Below are the code and all the weights of a small trained network. Each question names an input and a class and asks about switching units off, where a switched-off unit gives its printed mean instead of its output.

import numpy as np


def w(rows, s, z=0):
    codes = np.array(rows[::2]) - 128.0
    scale = np.full(codes.shape[1], s)
    scale[-1] = z or s
    return codes * scale


def norm(h):
    return h / np.sqrt((h * h).mean(-1, keepdims=True) + 1e-5)


def f(y):
    return y / 2 * (1 + np.tanh(0.7978845608 * (y + 0.044715 * y**3)))


def log_softmax(a):
    a = a - a.max(-1, keepdims=True)
    return a - np.log(np.exp(a).sum(-1, keepdims=True))


def net(x, mask):
    res = np.array(x, float).reshape(1, 8) / 4 @ E
    u = 0
    for l in range(3):
        y = f(norm(res) @ A[l][:, :-1].T + A[l][:, -1])
        res = res + np.where(mask[u : u + 3], y, B[l][:, -1]) @ B[l][:, :-1]
        u += 3
    return log_softmax(norm(res)[-1] @ U[:, :-1].T + U[:, -1])


A, B = {}, {}
E = w([
[135,81,82,71,161,62,99],'x0',
[91,86,109,141,77,115,157],'x1',
[94,193,12,225,191,83,106],'x2',
[108,123,128,127,113,127,124],'x3',
[101,128,139,116,160,153,110],'x4',
[167,112,106,128,155,135,139],'x5',
[135,136,127,125,118,118,132],'x6',
[90,118,169,139,177,82,201],'x7',
],0.011)
A[0] = w([
[174,188,76,120,83,171,97,54],'0.n0',
[132,239,67,161,137,112,131,1],'0.n1',
[115,199,170,233,97,255,212,101],'0.n2',
],0.0092,0.0066)
B[0] = w([
[75,17,137,170,171,128,127,142],'0.n0',
[160,201,169,8,77,255,177,152],'0.n1',
[101,60,80,32,163,9,101,254],'0.n2',
],0.01,0.0068)
A[1] = w([
[158,110,131,195,20,129,132,90],'1.n0',
[166,122,136,126,230,168,196,166],'1.n1',
[175,160,77,224,2,155,66,2],'1.n2',
],0.0074,0.0067)
B[1] = w([
[86,34,26,159,211,191,252,128],'1.n0',
[111,179,190,147,42,115,89,254],'1.n1',
[149,53,166,91,123,155,152,123],'1.n2',
],0.012,0.0025)
A[2] = w([
[141,59,67,161,80,222,28,4],'2.n0',
[98,240,13,216,155,162,183,77],'2.n1',
[184,254,191,128,61,99,42,25],'2.n2',
],0.0093,0.0036)
B[2] = w([
[79,133,189,193,162,74,203,230],'2.n0',
[110,157,141,149,4,197,145,254],'2.n1',
[50,94,125,150,240,145,93,254],'2.n2',
],0.015,0.0033)
U = w([
[80,103,128,153,149,111,154,243],'0',
[197,216,215,75,12,255,160,140],'1',
[140,107,47,70,102,9,67,76],'2',
[69,91,126,153,154,112,175,162],'3',
[71,129,210,223,164,44,254,1],'4',
],0.008,0.0061)

Each question gives the input, the list of numbers given to net, and the class t.
The units are the neurons (one row each of A and B). Each row of codes is followed by its name. A weight is (code - 128) times the scale printed after its matrix; where a second scale follows, it is the last column's (A, B and U).
mask holds one flag per neuron, layer by layer. A switched-off neuron (its flag False) gives its mean, the last column of its row in B, instead of its output. The means were averaged over made-up inputs and are rounded, as every weight is.
A unit's drop is (log p(t) with every unit on - log p(t) with that unit switched off) / (log p(t) with every unit on - log p(t) with every unit switched off).
The circuit of an input: a set's keep is (log p(t) with only the set's units on - log p(t) with every unit switched off) / (log p(t) with every unit on - log p(t) with every unit switched off). Starting from all 9 units, units are removed one at a time, each time the one whose removal leaves the highest keep (on an exact tie, the one counted first), for as long as the keep stays at least 0.8.
circuit, biggest first: the units of the circuit, biggest drop first
k most important neurons: the k neurons with the biggest drops, biggest first
k most important neurons of layer l: the k neurons of layer l with the biggest drops, biggest first
drop when u is switched off: that unit's drop, to one decimal
input [-8,1,-4,7,-8,1,4,6], class 2: circuit, biggest first => 0.n2; 2.n0
input [3,0,6,-5,0,-1,-7,-7], class 4: circuit, biggest first => 2.n0; 0.n2
input [3,-7,-1,-2,-8,5,2,-6], class 0: circuit, biggest first => 0.n2; 2.n2
input [3,4,6,-1,0,5,6,-2], class 1: 2 most important neurons => 2.n1; 0.n2
input [6,-6,-4,-7,-8,-1,-4,-6], class 3: circuit, biggest first => 0.n2; 2.n2
input [4,-5,8,-3,-7,-1,-6,-4], class 1: circuit, biggest first => 2.n1; 0.n1
input [-5,-4,8,6,0,-3,2,5], class 1: circuit, biggest first => 2.n1
input [3,3,7,3,0,-8,2,-2], class 1: circuit, biggest first => 2.n1; 0.n2
input [-7,-2,8,-4,6,-2,-6,4], class 1: 2 most important neurons => 2.n1; 0.n1
input [1,6,-8,-4,1,7,-7,8], class 1: 2 most important neurons of layer 2 => 2.n2; 2.n0
input [-7,-3,4,-2,-7,5,8,-8], class 4: 2 most important neurons => 2.n0; 0.n0
input [1,1,-4,2,-2,5,3,-6], class 4: 2 most important neurons => 2.n0; 0.n2
input [5,-8,4,-7,-7,-4,6,-3], class 0: 3 most important neurons => 2.n2; 0.n2; 0.n1
input [-7,0,8,8,-1,-2,-7,1], class 1: circuit, biggest first => 2.n1
input [2,4,8,2,4,4,5,6], class 1: circuit, biggest first => 2.n1; 0.n2
input [3,3,5,-3,-4,-8,-6,-8], class 4: circuit, biggest first => 2.n0; 0.n2
input [-7,6,-4,2,-1,-1,6,4], class 2: 2 most important neurons => 0.n2; 2.n0
input [2,2,7,-6,-2,4,0,-5], class 1: 2 most important neurons => 2.n1; 0.n1
input [2,4,8,0,2,-4,7,-5], class 1: drop when 0.n1 is switched off => 0.1
input [-8,4,-3,-7,-2,7,-1,4], class 2: most important neuron => 0.n2
